Below are the code and all the weights of a small trained network. Each question names an input and a class and asks about switching units off, where a switched-off unit gives its printed mean instead of its output.

import numpy as np


def w(rows, s, z=0):
    codes = np.array(rows[::2]) - 128.0
    scale = np.full(codes.shape[1], s)
    scale[-1] = z or s
    return codes * scale


def norm(h):
    return h / np.sqrt((h * h).mean(-1, keepdims=True) + 1e-5)


def f(y):
    return y / 2 * (1 + np.tanh(0.7978845608 * (y + 0.044715 * y**3)))


def log_softmax(a):
    a = a - a.max(-1, keepdims=True)
    return a - np.log(np.exp(a).sum(-1, keepdims=True))


def net(x, mask):
    res = np.array(x, float).reshape(1, 2) / 4 @ E
    u = 0
    for l in range(3):
        y = f(norm(res) @ A[l][:, :-1].T + A[l][:, -1])
        res = res + np.where(mask[u : u + 4], y, B[l][:, -1]) @ B[l][:, :-1]
        u += 4
    return log_softmax(norm(res)[-1] @ U[:, :-1].T + U[:, -1])


A, B = {}, {}
E = w([
[90,236,97,5,13,104,95,214,70,215,76],'x0',
[228,14,19,143,184,79,134,234,161,146,21],'x1',
],0.0014)
A[0] = w([
[123,98,125,109,71,161,119,143,131,145,135,254],'L0N0',
[135,89,130,26,67,80,36,253,122,174,40,56],'L0N1',
[143,137,90,114,115,141,137,97,142,152,131,11],'L0N2',
[172,75,52,201,192,49,138,166,117,106,99,105],'L0N3',
],0.0018,0.00053)
B[0] = w([
[162,217,83,88,106,145,123,47,177,101,171,154],'L0N0',
[140,163,165,111,126,68,186,5,128,135,104,249],'L0N1',
[145,145,84,108,122,119,64,121,164,138,123,108],'L0N2',
[106,125,96,65,119,196,79,125,190,26,147,219],'L0N3',
],0.0025,0.0015)
A[1] = w([
[84,194,146,108,16,83,208,129,2,250,119,189],'L1N0',
[142,105,182,120,133,118,105,202,101,188,155,3],'L1N1',
[7,170,165,103,48,149,44,182,105,158,201,220],'L1N2',
[148,71,150,218,160,139,144,100,172,75,178,172],'L1N3',
],0.0021,0.00063)
B[1] = w([
[92,164,93,171,254,127,47,78,140,156,113,252],'L1N0',
[135,70,65,117,159,117,135,32,111,86,87,100],'L1N1',
[74,52,167,181,181,159,108,96,151,61,196,189],'L1N2',
[66,216,148,142,151,160,83,68,121,145,123,205],'L1N3',
],0.0032,0.0026)
A[2] = w([
[118,90,123,163,153,173,155,149,145,116,136,236],'L2N0',
[93,127,196,174,153,151,117,96,111,124,255,253],'L2N1',
[178,96,128,114,78,106,211,153,131,126,101,26],'L2N2',
[119,106,220,152,142,131,155,71,119,117,212,199],'L2N3',
],0.0056,0.00063)
B[2] = w([
[68,185,115,149,152,173,113,90,112,117,164,154],'L2N0',
[149,117,202,154,14,67,48,179,59,108,218,255],'L2N1',
[151,97,204,105,65,109,192,115,107,65,254,137],'L2N2',
[79,184,171,95,59,76,85,103,36,164,174,211],'L2N3',
],0.0041,0.0085)
U = w([
[71,166,225,183,48,105,54,119,25,141,214,170],'0',
[86,88,167,179,111,195,208,162,110,199,78,17],'1',
[82,82,200,194,96,235,233,166,102,224,52,3],'2',
[126,187,68,88,206,69,117,98,141,227,22,149],'3',
[209,56,139,72,56,94,244,162,146,81,154,140],'4',
[108,103,69,193,228,254,149,110,188,67,117,152],'5',
[97,117,207,211,93,225,240,161,99,193,38,2],'6',
],0.0079,0.0068)

Each question gives the input, the list of numbers given to net, and the class t.
The units are the neurons (one row each of A and B). Each row of codes is followed by its name. A weight is (code - 128) times the scale printed after its matrix; where a second scale follows, it is the last column's (A, B and U).
mask holds one flag per neuron, layer by layer. A switched-off neuron (its flag False) gives its mean, the last column of its row in B, instead of its output. The means were averaged over made-up inputs and are rounded, as every weight is.
A unit's drop is (log p(t) with every unit on - log p(t) with that unit switched off) / (log p(t) with every unit on - log p(t) with every unit switched off).
The circuit of an input: a set's keep is (log p(t) with only the set's units on - log p(t) with every unit switched off) / (log p(t) with every unit on - log p(t) with every unit switched off). Starting from all 12 units, units are removed one at a time, each time the one whose removal leaves the highest keep (on an exact tie, the one counted first), for as long as the keep stays at least 0.8.
circuit, biggest first: the units of the circuit, biggest drop first
unit that matters most: the unit with the biggest drop
k most important neurons: the k neurons with the biggest drops, biggest first
top k neurons in layer l: the k neurons of layer l with the biggest drops, biggest first
drop when u is switched off: that unit's drop, to one decimal
input [5,4], class 3: unit that matters most	L2N1
input [7,8], class 4: circuit, biggest first	L1N3, L2N2, L2N3, L2N1
input [-8,5], class 5: circuit, biggest first	L2N1, L2N3
input [-1,7], class 4: circuit, biggest first	L1N0, L2N2, L2N1
input [4,0], class 3: circuit, biggest first	L2N1, L2N3
input [-2,2], class 5: circuit, biggest first	L2N1, L1N2, L2N3
input [4,6], class 4: 3 most important neurons	L2N2, L1N3, L2N1
input [-1,5], class 4: 3 most important neurons	L1N0, L1N2, L2N2
input [-3,7], class 5: 3 most important neurons	L2N1, L2N3, L0N3
input [5,3], class 3: 2 most important neurons	L2N1, L1N0
input [2,0], class 3: 2 most important neurons	L2N1, L0N1
input [-4,4], class 5: top 2 neurons in layer 2	L2N1, L2N3
input [-2,8], class 4: 2 most important neurons	L1N0, L1N2
input [0,4], class 4: most important neuron	L1N0
input [1,1], class 3: 2 most important neurons	L0N1, L2N1
input [-3,8], class 5: 2 most important neurons	L2N1, L2N3
input [3,5], class 4: top 3 neurons in layer 2	L2N2, L2N1, L2N3
input [0,2], class 4: 2 most important neurons	L1N0, L1N2
input [8,5], class 3: 2 most important neurons	L2N1, L1N0
input [-8,7], class 5: circuit, biggest first	L2N1
input [7,2], class 3: drop when L2N1 is switched off	0.4
input [-4,8], class 5: drop when L2N1 is switched off	0.5
input [-2,6], class 5: drop when L2N3 is switched off	0.6
